Below are the code and all the weights of a small trained network. Each question names an input and a class and asks about switching units off, where a switched-off unit gives its printed mean instead of its output.

import numpy as np


def w(rows, s, z=0):
    codes = np.array(rows[::2]) - 128.0
    scale = np.full(codes.shape[1], s)
    scale[-1] = z or s
    return codes * scale


def norm(h):
    return h / np.sqrt((h * h).mean(-1, keepdims=True) + 1e-5)


def f(y):
    return np.maximum(y, 0)


def log_softmax(a):
    a = a - a.max(-1, keepdims=True)
    return a - np.log(np.exp(a).sum(-1, keepdims=True))


def net(x, mask):
    res = np.array(x, float).reshape(1, 4) / 4 @ E
    u = 0
    for l in range(2):
        y = f(norm(res) @ A[l][:, :-1].T + A[l][:, -1])
        res = res + np.where(mask[u : u + 6], y, B[l][:, -1]) @ B[l][:, :-1]
        u += 6
    return log_softmax(norm(res)[-1] @ U[:, :-1].T + U[:, -1])


A, B = {}, {}
E = w([
[185,50,137,146,66,209,14,146,151],'x0',
[100,217,219,123,100,148,93,2,136],'x1',
[128,120,128,129,127,125,131,123,139],'x2',
[135,136,133,139,127,131,135,134,127],'x3',
],0.0059)
A[0] = w([
[154,60,74,62,72,121,91,159,128,23],'L0N0',
[161,181,119,212,170,125,195,170,64,95],'L0N1',
[106,82,105,166,230,63,218,183,203,3],'L0N2',
[197,16,2,119,115,165,110,225,120,16],'L0N3',
[87,113,12,109,242,14,222,242,92,44],'L0N4',
[82,191,163,113,170,44,163,67,115,86],'L0N5',
],0.0037,0.0033)
B[0] = w([
[118,128,179,148,144,161,172,150,205,163],'L0N0',
[166,119,101,80,129,133,165,121,94,164],'L0N1',
[193,147,41,54,62,66,156,104,71,179],'L0N2',
[92,151,214,167,241,157,107,178,156,231],'L0N3',
[182,109,32,25,2,111,141,62,84,253],'L0N4',
[101,111,157,146,192,145,148,163,177,206],'L0N5',
],0.0049,0.0053)
A[1] = w([
[47,198,148,141,255,75,179,85,125,99],'L1N0',
[149,119,122,153,4,135,62,76,138,2],'L1N1',
[114,104,165,170,159,161,132,166,105,118],'L1N2',
[147,96,143,135,118,132,58,139,129,197],'L1N3',
[113,114,168,134,159,163,96,100,184,165],'L1N4',
[125,76,126,197,230,125,96,224,119,12],'L1N5',
],0.0066,0.003)
B[1] = w([
[175,99,170,143,210,145,32,135,143,253],'L1N0',
[77,133,142,105,71,155,205,81,33,194],'L1N1',
[166,133,105,124,146,115,157,129,163,173],'L1N2',
[71,148,146,190,84,148,143,139,153,221],'L1N3',
[115,122,81,94,131,86,185,146,88,236],'L1N4',
[158,130,139,184,128,157,133,204,254,207],'L1N5',
],0.0075,0.0057)
U = w([
[171,117,28,51,118,70,160,130,87,196],'0',
[49,141,165,151,31,178,137,74,68,160],'1',
[125,139,113,148,110,99,83,123,125,2],'2',
[151,150,182,122,250,107,50,84,137,169],'3',
[140,104,121,195,113,170,123,207,227,183],'4',
[104,132,101,152,116,95,82,117,130,21],'5',
],0.013,0.0056)

Each question gives the input, the list of numbers given to net, and the class t.
The units are the neurons (one row each of A and B). Each row of codes is followed by its name. A weight is (code - 128) times the scale printed after its matrix; where a second scale follows, it is the last column's (A, B and U).
mask holds one flag per neuron, layer by layer. A switched-off neuron (its flag False) gives its mean, the last column of its row in B, instead of its output. The means were averaged over made-up inputs and are rounded, as every weight is.
A unit's drop is (log p(t) with every unit on - log p(t) with that unit switched off) / (log p(t) with every unit on - log p(t) with every unit switched off).
The circuit of an input: a set's keep is (log p(t) with only the set's units on - log p(t) with every unit switched off) / (log p(t) with every unit on - log p(t) with every unit switched off). Starting from all 12 units, units are removed one at a time, each time the one whose removal leaves the highest keep (on an exact tie, the one counted first), for as long as the keep stays at least 0.8.
units of the circuit, in order: the units of the circuit, biggest drop first
unit that matters most: the unit with the biggest drop
top k neurons: the k neurons with the biggest drops, biggest first
top k neurons in layer l: the k neurons of layer l with the biggest drops, biggest first
drop when u is switched off: that unit's drop, to one decimal
input [6,1,0,-2], class 1: units of the circuit, in order	L1N1
input [0,1,7,5], class 3: top 2 neurons	L0N4, L1N0
input [-6,1,5,-6], class 3: top 4 neurons	L1N0, L0N5, L1N4, L1N1
input [-1,8,-2,-5], class 3: units of the circuit, in order	L0N4, L1N0
input [-7,1,-8,1], class 3: top 3 neurons	L1N0, L0N5, L1N4
input [-5,1,6,2], class 3: top 3 neurons	L1N0, L0N5, L1N4
input [6,1,0,1], class 1: top 2 neurons	L1N1, L0N5
input [-5,1,1,-4], class 3: top 3 neurons	L1N0, L0N5, L1N4
input [0,6,-2,5], class 3: top 2 neurons in layer 1	L1N0, L1N3
input [7,1,3,7], class 1: top 2 neurons	L1N1, L0N5
input [1,1,0,1], class 1: drop when L0N3 is switched off	1.4
input [1,1,-8,-4], class 1: drop when L0N3 is switched off	1.8
input [-8,2,0,7], class 3: drop when L1N0 is switched off	0.8
input [0,-2,-3,8], class 0: unit that matters most	L0N4
